Each row was made from one small tree. Brackets hold a mark, then the marks that hang from it, in the order of their numbers. Every link used is in the known rows. Write each row's tree.
Each row is shifted at random along 6 fixed directions that mean nothing.
Known rows:
(Z135 (Z658 Z556 (Z883 Z747)) Z821): [ 0.60 -0.83  0.24  0.77  1.53  1.31  0.29  1.02 -0.91  2.58 -1.43 -0.49
  1.31  0.90 -1.44 -0.93 -1.26 -0.36  0.20 -0.21  1.54 -0.89 -1.14  1.53
  0.48 -0.01  0.32 -1.20  1.94  1.98  0.73 -2.46 -1.80 -0.22  0.64  0.02
  0.35  1.16 -0.18  0.86 -0.97]
(Z531 (Z763 (Z747 (Z556 Z658 Z821) (Z771 Z846)))): [-0.18  0.16  1.06  0.17  1.30  1.27  1.14  1.34 -0.39  0.94 -1.91 -2.29
 -0.42  1.09 -1.34 -1.38 -0.39 -2.65 -0.87 -0.45 -1.48  0.18 -0.51  0.60
  0.98 -0.35 -0.52 -0.49  1.02  0.11  0.26 -0.65 -1.51 -0.23  0.75 -1.01
  2.17  0.26  0.90  1.36  0.92]
(Z771 (Z531 (Z763 (Z747 (Z556 (Z658 Z883))))) (Z846 Z714)): [ 1.01  0.12  0.77  1.10  1.05 -3.00  0.85  0.32  2.92 -0.09  1.19 -0.33
  1.02 -0.28  0.03 -2.61  1.07 -0.75 -1.04 -0.53 -0.87  0.51  1.49  0.27
  0.58  0.29 -0.79 -1.29  0.39 -0.43  0.66 -0.19  3.36 -4.07  1.63 -0.98
  1.09 -0.41  1.21  1.51 -2.91]
(Z747 (Z531 Z763) (Z556 (Z658 Z135)) (Z771 Z846)): [ 0.73  0.43  1.42  1.48  1.38 -0.03 -0.53  1.58  1.57  0.95 -0.86 -2.33
  0.16  0.27 -0.43 -1.45  0.18 -1.64 -0.80 -0.05 -0.58 -1.02 -0.63  0.10
  1.02 -0.04 -0.52 -0.63  0.69  0.57 -0.88 -0.57 -0.05  0.91 -0.60 -1.97
  0.00  0.51  0.08  0.11 -0.55]
(Z531 (Z763 (Z747 (Z556 Z821) Z771))): [-0.39 -0.47  0.79  0.09  2.31  1.41  0.17  1.42 -1.70  3.28 -2.22 -0.93
  0.24  0.50 -1.52 -1.04 -0.72 -1.07 -0.18 -0.02  1.14 -1.31 -0.94  1.03
  1.74 -0.69  1.69 -0.43  0.46  0.99 -0.17 -0.37 -2.19  0.97  0.55 -0.45
  0.97  1.18 -0.18  0.94 -0.40]
(Z763 (Z747 Z531 Z771)): [-0.80 -1.91  1.35 -0.44  2.10  0.62 -1.82  1.55 -1.31  4.36 -1.20 -1.46
  0.91 -0.53 -0.85 -2.58 -0.79 -1.81 -1.02 -0.71  1.59 -0.59 -1.52 -0.80
  1.48 -0.76  2.69  0.98  1.24  2.66 -0.08  0.19 -2.53  0.50  0.83 -0.70
 -0.47  0.15 -0.66  2.13 -0.53]
(Z821 (Z135 (Z658 (Z556 Z531)))): [-0.66 -0.33  0.14  0.03  0.28  1.86 -0.47  1.75 -1.46  1.96 -2.30 -0.43
  0.70  1.89 -1.79  0.46 -1.21 -0.07 -0.02 -0.52  1.03  0.24 -1.32  1.05
  0.88 -0.46  0.48 -0.87  0.88  1.45  0.19 -1.34 -1.49 -0.26  0.06 -0.30
 -0.49  1.03 -0.18  0.02  0.08]
(Z846 (Z531 (Z763 (Z747 (Z556 Z658 Z821)))) Z714 Z771): [-0.79  0.45  0.12 -1.68  0.23  0.05 -1.75  1.79 -1.11  1.07 -1.51  0.57
  0.19  0.67 -1.27  1.36 -0.46 -0.43 -0.58 -0.65 -0.11 -0.44 -0.87 -0.43
  1.55 -1.49  2.40  1.15  1.07  0.75 -0.45  0.74 -0.33 -1.17  0.74  0.15
 -1.08  1.25 -1.50 -0.30 -1.18]
(Z846 (Z531 (Z763 (Z747 Z556))) (Z714 Z771)): [ 0.55  0.00  0.51 -1.47  2.80  2.00  1.53  0.81 -0.89  2.15 -1.01 -0.57
  1.00  1.27 -0.55 -2.73 -1.17 -2.04 -0.62 -0.09 -0.64 -1.37 -0.90  1.66
  0.55 -1.10  0.53 -1.16  1.86  2.54 -0.95 -1.60 -4.12  2.49  1.95 -0.37
  1.74  0.02 -0.08  1.31 -0.82]
(Z747 Z531 (Z556 Z821) Z771): [-1.22 -1.05  1.32  1.13 -0.23  0.91 -1.66  2.33 -1.08  2.82 -2.78 -1.46
  0.23  0.16 -2.03  0.75 -0.46 -0.20 -0.80  0.13  1.14  0.77 -0.81 -0.67
  2.31 -0.47  1.90  0.67  0.70 -0.06  0.51  1.11 -0.13 -2.28 -0.24 -0.77
 -0.58  0.50 -0.43 -0.22 -0.37]
(Z714 (Z771 (Z531 (Z763 (Z747 (Z556 Z658 Z821)))) Z846)): [-0.24  0.66  0.55  0.49  1.11  1.67  0.01  1.78 -0.35  1.26 -1.78 -1.89
 -0.81  1.49 -1.11  0.16 -1.17 -1.10  0.44 -0.51 -0.33 -1.44 -1.11  1.21
  0.41 -0.76 -0.63 -1.20  0.35  0.76 -0.57 -1.09 -1.83  1.43 -0.59 -0.97
  0.66  1.60 -0.18 -0.40  0.60]
(Z846 (Z531 (Z763 Z747))): [-0.88  0.22  0.33 -1.03  0.32 -1.50 -0.10  0.59 -0.42 -0.03  0.12  0.34
 -0.58 -0.27 -0.53 -1.04  0.22 -1.20 -0.38 -0.25 -0.83 -0.06  0.65  0.03
  1.78 -0.94  1.24  1.09  0.49 -0.34  0.20  1.17  1.22 -1.52  1.84 -0.32
  0.52  0.08 -0.81  1.32 -1.30]
(Z747 (Z556 Z531 (Z658 Z821 Z883) Z771)): [ 0.64 -0.77  1.09  1.03  1.86 -1.89 -2.45  1.80  1.32  3.13 -0.46 -1.36
  0.45 -0.94 -0.08 -1.22  0.23 -1.06 -1.23 -1.29  1.38 -1.85 -0.63 -0.77
  1.12 -0.32  2.04  0.60  0.68  1.34 -0.29 -0.10  1.49 -0.30 -0.29 -0.85
 -1.49  1.71 -0.48  0.96 -2.23]
(Z135 (Z658 (Z883 (Z556 Z531))) Z821): [-1.08 -1.02  1.59 -0.71 -0.84  4.15  0.51  1.56 -1.67  0.05 -2.95 -3.44
 -0.36  2.36 -2.01 -0.51 -2.33 -3.95 -0.96 -1.24 -2.73  1.89 -1.99 -0.37
  0.03  0.03 -1.71  0.85  3.85  1.67  1.17 -2.02 -4.33 -0.68  0.70 -0.65
  1.72 -1.09  0.18  1.92  3.61]
(Z531 (Z763 (Z747 (Z556 Z658) Z771))): [-0.35  0.10  0.76  0.42  0.96  1.29  1.10  1.08 -1.12  1.07 -1.77 -1.21
 -0.32  0.84 -1.58 -0.82 -0.57 -1.19 -0.30  0.33 -0.43 -0.04 -0.20  1.06
  1.37 -0.34  0.09 -0.63  0.85 -0.14  0.47 -0.24 -1.13 -0.29  0.93 -0.56
  1.79  0.43  0.35  0.84  0.09]
(Z531 (Z763 (Z747 (Z556 Z771 (Z821 (Z135 Z658)))))): [-1.07 -0.42  1.52 -0.42 -0.23  1.30 -0.81  1.40 -0.56  0.37 -1.80 -2.14
 -0.19  0.85 -1.19 -0.30 -0.91 -2.04 -0.67 -1.28 -1.28  1.33 -0.81 -0.97
  1.07 -0.49 -0.20  1.15  1.59  0.30  0.42  0.34 -1.06 -1.61  0.14 -0.95
  0.58 -0.33  0.05  1.06  1.56]
(Z883 Z556 (Z763 Z531)): [-1.05 -1.42  1.16 -0.37  1.42  1.01  0.93  0.52 -1.50  1.63 -1.41 -1.71
 -0.83  0.23 -1.33 -2.46 -0.85 -3.14 -1.06 -0.08 -1.04 -0.25 -0.32  0.02
  1.53 -0.28  0.31  0.65  1.45  1.11  1.14 -0.39 -2.01 -0.54  1.93 -0.36
  1.97 -0.65  0.22  2.79  0.93]
(Z135 (Z658 Z556 Z821)): [ 3.25  0.14  0.15  0.98  4.89 -0.68  1.92 -0.13  1.82  2.90  1.09 -0.71
  2.23  0.15  1.05 -5.76 -0.09 -1.61 -0.56 -0.44  0.94 -2.99 -0.66  2.88
 -0.44 -0.12 -0.57 -3.03  1.50  3.17 -1.05 -3.39 -1.71  3.92  1.58 -0.98
  1.74  1.05  0.97  2.18 -3.03]
(Z821 (Z135 (Z658 (Z883 Z556 Z763)))): [-1.46 -1.42  1.09 -0.17  0.13  0.00 -3.31  1.43 -0.93  1.67 -0.95 -1.13
 -0.26 -0.32 -0.77  0.05 -1.16 -0.78  0.16 -0.73  1.04 -0.53 -1.34 -1.39
  1.16 -0.76  1.63  2.03  1.53  2.10  0.25  0.05 -0.61 -0.22 -0.60 -0.52
 -2.19  0.64 -1.58  0.73  0.31]
(Z531 (Z763 (Z747 (Z556 (Z658 Z821 Z883)) (Z771 Z846)))): [ 0.47 -0.98  1.44  1.04  1.77  0.89  0.13  1.19  0.49  2.60 -1.22 -1.69
  1.27  0.35 -0.97 -2.26 -0.63 -1.34 -1.03 -0.35  0.40 -0.04 -0.55  0.38
  0.65  0.36 -0.25 -1.01  1.64  1.46  0.53 -1.44 -1.15 -1.12  0.63 -0.93
  0.96 -0.21  0.79  1.66 -0.61]
(Z714 (Z771 (Z531 (Z763 (Z747 (Z556 Z821)))) Z846)): [-1.34 -1.11  1.03 -0.16  0.20 -1.40 -1.14  1.34  0.60  0.96 -0.13 -1.89
 -0.55 -0.40 -0.50 -1.63  0.11 -2.37 -0.73 -1.10 -1.15  0.86  0.24 -1.09
  1.35 -0.89  0.55  1.48  0.81  0.07  0.62  1.15  0.73 -2.59  0.92 -0.99
  0.19 -0.44  0.11  1.94 -0.17]
(Z658 (Z883 (Z747 (Z556 (Z771 Z531) Z821)))): [-0.66 -0.75  1.22  0.10  1.31  2.03  0.64  1.97 -0.91  2.11 -2.39 -2.32
 -0.45  1.16 -1.67 -0.63 -1.06 -2.89 -0.95 -0.33 -0.69 -0.56 -0.96  0.53
  0.92 -0.17  0.15 -0.04  1.65  1.47  0.54 -1.56 -2.14  0.22  0.68 -0.47
  1.27  0.31  0.18  1.38  0.90]
(Z135 (Z658 (Z556 Z531 Z771) Z883)): [ 0.13 -0.04 -0.05  0.62  0.06 -2.09  0.31  0.97  1.02 -0.32  0.19 -0.73
 -0.49 -0.01 -0.61 -0.85  0.73 -1.57 -0.81 -0.42 -1.06 -0.05  0.92  0.56
  1.26 -0.25  0.25  0.40  0.99 -0.70  0.87  0.08  2.68 -2.23  1.29 -0.45
  0.35  0.80  0.17  1.39 -1.76]
(Z821 (Z135 (Z658 Z556 (Z883 Z747 Z763)))): [ 0.55 -0.26  0.29  0.51  2.56 -1.54 -0.34  0.57  0.70  1.56  0.49 -0.41
  0.18 -0.57  0.06 -2.08  0.17 -1.18  0.00  0.12  0.96 -2.38  0.06  0.81
  1.07 -0.47  0.88 -0.10  0.70  1.71 -0.20 -1.08  0.48  1.29  0.68 -0.64
 -0.27  1.17 -0.63  1.13 -1.96]
(Z771 Z531 (Z846 Z714)): [-1.67  0.00 -0.21 -1.50 -0.37 -1.64  0.17  1.55 -0.35 -0.80 -0.35 -0.94
 -1.19  0.84 -1.17 -0.67  0.58 -3.08 -0.66 -0.60 -2.52  1.35  0.39 -0.18
  1.31 -1.31  0.90  1.48  0.76 -0.32  0.86  0.65  1.09 -2.42  2.00 -0.45
  0.54 -0.21  0.12  2.06  0.08]
(Z556 (Z531 Z763) (Z658 Z883) (Z771 Z846) Z821): [ 0.22 -0.47  0.77 -0.74  2.35 -0.37  0.40  2.32  0.30  2.33 -2.42 -2.20
 -0.25  1.08 -1.09 -1.54  0.40 -4.17 -2.29 -1.72 -1.36 -0.76 -0.68  0.33
  0.81 -0.48  0.88  0.08  0.61  0.77 -0.39 -1.50 -0.41 -0.21  0.53 -0.80
  1.29  1.62  1.40  2.41  0.42]
(Z556 (Z531 Z763) (Z658 Z135 Z883) (Z771 Z846) Z821): [ 0.72  0.44  1.93  0.57  0.00 -1.01 -2.21  2.11  2.58 -0.12 -0.96 -2.54
 -0.35  0.23  0.00  0.26 -0.18 -2.05 -1.58 -2.25 -1.48 -0.64 -0.83 -1.50
 -0.07  0.16 -0.89  0.57  1.14  0.44 -0.66 -1.12  2.11 -1.13 -1.54 -1.72
 -1.23  1.17  0.06  0.19  0.47]
(Z821 (Z135 (Z658 (Z556 Z531 Z771) Z883))): [-0.27  0.46 -0.87  0.94  0.17 -1.78  0.16  1.59  0.13  0.62 -0.86  0.70
 -0.11  0.63 -1.46  1.21  0.87  0.58  0.02  0.37  0.99 -0.56  0.96  1.55
  1.99 -0.53  1.18 -0.57 -0.51 -1.13  0.44  0.23  3.27 -2.18  0.42 -0.19
 -0.57  2.07 -0.19 -0.47 -2.49]
(Z135 (Z658 (Z556 Z531 Z771) Z883) Z821): [-0.26  0.83  0.37 -0.14 -0.76  2.74  1.56  1.70 -0.76 -1.34 -2.29 -2.56
 -1.19  2.49 -1.82  0.93 -1.19 -3.09 -0.22 -0.54 -2.92  0.31 -0.83  1.19
  0.48 -0.19 -1.79  0.07  2.56 -0.16  0.60 -1.59 -1.93  0.02  0.43 -0.72
  1.73  0.51 -0.12  0.52  2.04]
(Z821 (Z135 (Z658 (Z556 Z771)))): [-0.83 -0.32  0.42 -0.04 -0.96 -0.31 -1.24  1.42 -0.05 -0.18 -0.66 -0.99
  0.02  0.66 -0.90  0.08 -0.40 -0.77 -0.20 -0.76 -0.57  1.34 -0.36 -0.31
  0.94 -0.69  0.09  0.92  1.38  0.29  0.55  0.22  0.88 -1.86  0.18 -0.66
 -0.77  0.15 -0.21  0.54  0.07]
(Z747 (Z531 Z763) (Z556 Z658) (Z771 (Z846 Z714))): [-1.08  0.40 -0.29  0.28  0.92 -1.41 -0.92  2.28 -0.89  1.57 -1.92 -0.43
 -0.94  0.22 -1.96  1.23  1.11 -0.94 -0.23  0.73  0.42 -0.92  0.07  0.37
  2.81 -1.32  2.92  0.77 -0.77 -1.12 -0.15  1.48  1.26 -1.03  0.25 -0.58
 -0.58  2.14 -0.60 -0.16 -1.49]
(Z846 (Z531 Z763) Z714 Z771): [ 0.40  1.18  0.39 -1.35 -0.13  1.30 -1.45  1.43 -0.53  0.17 -1.00  1.01
  0.93  1.29 -0.44  1.15 -1.67  1.12  0.57 -0.15  0.05 -1.19 -1.51  0.96
  0.36 -1.19  0.63 -0.42  1.56  1.81 -1.70 -1.00 -1.48  1.32 -0.35 -0.30
 -1.46  1.09 -1.85 -1.59 -1.01]
(Z883 (Z556 Z531 (Z658 Z135 Z821))): [-0.34  0.38  0.56  0.16  1.18 -0.35 -0.78  1.55 -0.18  0.89 -1.04 -1.65
 -1.36  0.25 -0.95 -0.01 -0.21 -2.45 -0.80 -0.65 -0.52 -1.70 -0.78 -0.24
  1.08 -0.61  0.75  0.76  0.86  0.72  0.25 -0.77  0.41  1.05  0.36 -0.66
 -0.33  1.46 -0.75  0.83  0.12]
(Z883 (Z747 (Z556 (Z771 Z531 Z846)))): [-0.47  0.55  0.53  0.58  0.66  0.82 -0.39  1.79 -0.52  0.94 -1.40 -1.60
 -1.13  0.95 -1.24  0.67 -0.89 -1.11  0.64 -0.12 -0.15 -1.57 -1.03  0.90
  0.95 -0.68  0.07 -0.34  0.16  0.70 -0.23 -0.80 -0.85  1.06 -0.54 -0.76
 -0.11  1.60 -0.69 -0.36  0.34]
(Z883 (Z556 Z658 (Z771 Z846)) (Z747 Z531) Z763): [ 0.39  0.16  2.11  1.74 -0.51  1.45 -0.16  1.29  0.76 -0.35 -1.92 -2.69
 -1.05  0.63 -1.30  0.71 -1.47 -1.20 -0.55  0.03 -1.32 -0.31 -0.81 -0.37
  0.25  0.52 -2.28 -0.66  1.19  0.13  0.63 -1.50 -0.20 -1.54 -1.09 -1.15
  0.76  0.50  0.36 -0.59  1.82]

Which tree is each row?
[ 0.62  1.42  0.45  1.71 -0.87 -0.18  0.58  1.97  1.14 -0.79 -1.71 -0.84
 -0.69  1.25 -1.30  1.97 -0.22  0.51 -0.31 -0.05 -0.66 -0.18  0.40  1.29
  0.45  0.10 -1.29 -1.61  0.25 -1.63  0.24 -0.75  3.02 -2.24 -0.75 -0.71
  0.67  1.89  0.43 -1.59 -0.71]
(Z556 (Z658 Z883) (Z771 Z531) Z821)
[ 0.20  1.92  0.46  0.51 -0.40 -0.37  0.88  0.92  1.23 -2.52  0.50 -1.80
 -2.05  0.74 -0.02 -0.03 -0.21 -1.88  0.55 -0.07 -2.77 -1.16  0.34  1.11
  0.54 -0.53 -1.79  0.01  0.92 -0.82 -0.31 -0.15  1.22  1.21  0.27 -1.26
  0.93  0.54 -0.69 -0.05  0.07]
(Z658 (Z556 (Z771 Z531)))
[-1.05 -0.27  0.31 -1.42  0.36  1.37 -0.28  2.39 -1.82  0.78 -2.58 -2.26
 -0.96  1.59 -1.85  0.11 -0.70 -3.65 -1.04 -1.15 -1.72  0.34 -1.47 -0.12
  0.86 -1.14  0.91  1.48  1.98  0.89  0.39 -0.92 -1.90  0.58  0.54 -0.48
  0.43  0.99 -0.05  1.56  2.07]
(Z556 (Z658 (Z135 Z821)) Z771)
[-0.50  1.25  1.31  1.45 -0.47  1.39 -0.80  1.61 -0.35 -0.16 -1.69 -1.53
 -1.23  0.45 -1.16  1.55 -0.81  0.25  0.91  0.99 -0.20 -1.21 -0.56  0.55
  1.89 -0.43 -0.06  0.04  0.35 -0.86 -0.80  0.83 -0.25  1.11 -1.19 -1.46
 -0.19  0.94 -1.53 -1.78  0.10]
(Z747 (Z531 Z763) Z556 Z771)
[-0.35 -0.25  1.98  0.98 -0.04  1.21 -0.74  0.59 -0.20 -0.13 -0.73 -1.81
 -1.33 -0.26 -0.68  0.09 -1.89 -0.93  0.39  0.27 -0.54 -1.39 -0.68 -0.32
  0.49  0.22 -1.03  0.49  1.94  1.21  0.74 -1.35 -0.70  0.23 -0.26 -0.61
  0.13  0.04 -1.17  0.19  0.99]
(Z658 (Z883 Z556 Z747 Z763))
[-0.72  0.88  1.04  0.98 -0.74 -1.34  0.59  1.40  0.99 -2.03 -0.50 -2.70
 -2.06 -0.43 -1.17  0.15  1.10 -3.26 -1.10  0.68 -2.93  0.76  1.09 -1.03
  2.18 -0.45 -0.48  1.85  1.15 -2.31  1.04  1.58  2.47 -2.19  1.00 -1.44
  1.36 -0.33 -0.30  0.42  0.39]
(Z883 (Z747 Z531 (Z556 (Z658 (Z135 Z821))) Z771))
[-0.90 -0.06  0.62  0.85 -0.51 -2.34 -0.41  0.92  0.71 -0.79  0.15 -0.72
 -1.24 -0.77 -0.86  0.18  0.63 -1.14 -0.64 -0.03 -0.86  0.14  1.13 -0.58
  1.72 -0.24  0.46  1.30  0.95 -1.11  1.47  0.57  3.87 -2.90  1.09 -0.47
 -0.21  0.15 -0.51  0.86 -1.25]
(Z658 Z135 (Z883 (Z556 Z821)))
[-0.69 -1.17  1.73  1.03  1.03 -1.22 -0.96  1.83  0.50  2.02 -1.81 -2.11
 -0.38 -1.02 -1.31 -0.82  0.77 -2.36 -2.01  0.35 -0.12  0.33  0.40 -1.65
  2.46 -0.32  1.47  1.49  0.50 -0.42  0.77  1.24  1.40 -2.92  0.46 -1.09
  0.46  0.10  0.34  0.97 -0.27]
(Z883 (Z747 Z531 (Z556 Z658 (Z821 Z135)) Z771) Z763)
[-0.16  1.60  0.44  0.63 -0.71  4.62  1.20  2.13 -1.88  0.07 -3.75 -1.06
 -0.22  3.40 -2.44  2.55 -2.42  0.68  0.61  0.41 -0.14  0.25 -1.64  2.30
 -0.07 -0.11 -1.98 -2.55  1.35  0.55  0.14 -2.80 -2.39  1.09 -0.87 -0.50
  1.05  1.21  0.05 -2.07  2.08]
(Z556 (Z658 (Z821 Z135)))
[-0.97  0.04  0.03 -0.36 -0.18  0.12  0.18  1.26 -0.89 -0.46 -0.85 -1.25
 -1.02  0.72 -1.19 -0.30 -0.40 -2.25 -0.23 -0.08 -1.44  0.32 -0.11  0.47
  1.03 -0.69  0.22  1.07  2.05  0.19  1.08 -0.49  0.01 -0.52  1.35 -0.31
  0.67  0.28 -0.51  1.42  0.35]
(Z135 (Z658 Z821 Z883))
[ 0.67  0.32  0.76  0.46  0.70  0.02  0.37  1.41  0.09  1.27 -1.67 -0.23
  0.37  0.81 -0.93 -0.19 -0.50  0.03 -0.40 -0.41  0.28 -0.75 -0.22  1.38
  1.00 -0.23  0.18 -1.22  0.00 -0.20 -0.57 -0.83  0.67 -0.66 -0.15 -0.67
  0.54  1.51  0.42 -0.06 -0.82]
(Z556 (Z531 Z763) Z771)
[-1.40 -1.41  1.29  0.68 -0.50 -1.14 -2.01  1.13  0.27  1.44 -0.20 -1.91
 -0.13 -0.81 -1.01 -1.34  0.08 -1.34 -1.19 -1.12 -0.13  1.62 -0.03 -2.12
  1.63 -0.23  0.90  1.45  0.90 -0.01  1.49  1.97  1.27 -4.24  0.91 -0.94
 -0.34 -0.68 -0.10  1.77 -0.53]
(Z763 Z531 (Z747 (Z556 Z658) (Z771 Z846)))
[-0.48  0.21  1.26  1.01 -1.60  1.02  0.08  1.14  0.47 -1.67 -1.37 -2.42
 -1.03  1.02 -1.33  0.72 -0.97 -1.39 -0.30 -0.56 -2.36  1.23 -0.03 -0.37
  0.53  0.23 -2.04  0.25  1.95 -0.76  1.40 -0.34  0.55 -3.14 -0.06 -0.96
  0.98 -0.16  0.20  0.13  1.36]
(Z135 (Z658 (Z883 (Z763 (Z747 (Z556 (Z771 Z846) Z821))))))
[-1.66 -0.72  0.36  0.25 -0.37  0.66  0.35  1.71 -1.43  0.45 -2.08 -1.06
 -1.48  0.47 -2.68  1.89 -0.27 -2.10 -0.55  0.55 -0.63 -0.46  0.48 -0.15
  2.38  0.03  0.70  1.51  1.43 -0.68  2.17 -0.22  0.79 -3.12  1.11  0.01
  0.21  0.43 -0.93  0.99  0.53]
(Z658 (Z135 Z821) (Z556 Z771) (Z883 Z747 (Z763 Z531)))
[ 0.12  0.22  0.72 -1.51 -0.60 -0.97 -0.32  0.56  0.77 -0.84  0.48  0.76
  1.19  0.17 -0.13 -1.07 -0.31 -0.42 -0.98 -0.47 -1.57  1.30  0.36 -0.34
  0.80 -0.79  0.20  0.57  1.98  0.48 -0.08  0.44  0.92 -3.00  1.83 -0.31
  0.09 -1.03 -0.50  0.70 -1.62]
(Z846 (Z531 (Z763 Z747)) Z714 Z771)
[-0.15  0.97 -0.23 -0.79  0.80  0.74  0.87  2.78 -0.27  0.32 -2.66 -1.72
 -0.71  2.48 -1.94  0.96  0.00 -2.97 -1.26 -0.92 -1.97 -0.19 -0.92  0.96
  0.38 -0.93 -0.04 -0.67  0.71  0.27 -0.04 -1.77 -0.29 -0.20  0.28 -0.64
  0.72  1.84  0.86  0.34  1.01]
(Z556 (Z658 Z135) (Z771 Z531 (Z846 Z714)) Z821)
[-0.89 -0.30  1.06 -0.67  1.43  2.23  0.38  2.50 -0.65  1.89 -3.00 -2.76
 -0.16  2.20 -1.58 -0.76 -0.66 -3.58 -0.97 -1.10 -1.50  0.16 -1.43  0.50
  1.01 -0.71 -0.16 -0.05  0.86  1.29 -0.63 -1.12 -2.85  0.79 -0.10 -1.26
  1.11  0.31  0.76  1.27  1.91]
(Z747 (Z556 (Z771 (Z531 Z763) Z846) (Z821 Z135)))
[-1.14 -0.39  1.02 -0.43  1.27  0.15 -0.66  2.46 -0.26  2.02 -2.45 -1.93
  0.10  0.69 -1.60 -0.36  0.64 -2.82 -1.36 -0.15 -0.73  0.48 -0.51 -0.62
  2.39 -1.06  1.81  1.11  0.44  0.16 -0.47  0.84 -0.75 -1.05  0.34 -1.32
  0.18  0.17  0.16  0.86  0.16]
(Z747 (Z531 Z763) (Z556 (Z821 Z135)) (Z771 (Z846 Z714)))
[ 0.70  0.09  1.96  1.44  0.97  0.15 -1.04  1.21  1.75  0.84 -0.17 -1.87
  0.01 -0.41  0.01 -0.66 -0.92 -0.99 -0.11 -0.23 -0.02 -1.77 -0.46 -0.17
  0.45  0.35 -0.87 -0.05  1.61  1.20 -0.24 -1.23  0.37  0.30 -0.61 -1.27
 -0.34  0.23 -0.85  0.16 -0.58]
(Z658 Z821 (Z883 (Z747 (Z556 (Z771 (Z531 Z763))))))
[-0.86  0.39  1.26 -0.23 -0.17 -0.65  0.39  0.47  1.03 -1.52  0.81 -2.75
 -1.31 -0.21 -0.24 -2.11  0.28 -3.44 -0.91 -0.63 -3.26  0.97  0.55 -1.27
  1.29 -0.55 -0.86  1.41  1.56 -0.52  0.78  1.63  0.33 -1.76  1.81 -1.52
  1.61 -1.58 -0.22  1.91  0.35]
(Z763 Z531 (Z747 Z556 (Z771 (Z846 Z714))))
[-1.26 -0.57  1.51 -0.07 -1.85  1.38 -1.17  2.12 -0.36  0.22 -2.63 -1.74
 -0.02  1.39 -1.82  1.17 -1.03 -1.12 -0.98 -1.16 -1.58  2.42 -0.80 -0.96
  1.12 -0.28 -0.43  0.82  1.55 -0.28  0.72  0.22 -0.10 -3.90 -0.19 -0.76
 -0.07 -0.46  0.32  0.23  1.35]
(Z747 (Z556 (Z771 (Z846 (Z531 Z763))) Z821))
[ 0.36  0.74  0.88 -0.94  1.71  1.59  1.64  1.29 -0.02  0.87 -1.67 -0.79
  0.93  1.48 -1.02 -1.27 -0.31 -1.99 -1.21  0.08 -1.35 -0.01 -0.27  0.91
  1.15 -0.70 -0.05 -0.90  1.37  0.81 -0.76 -0.67 -1.94  0.14  1.43 -0.87
  1.89 -0.34  0.30  0.44 -0.42]
(Z846 (Z531 (Z763 (Z747 (Z556 (Z821 Z135)) Z771))) Z714)
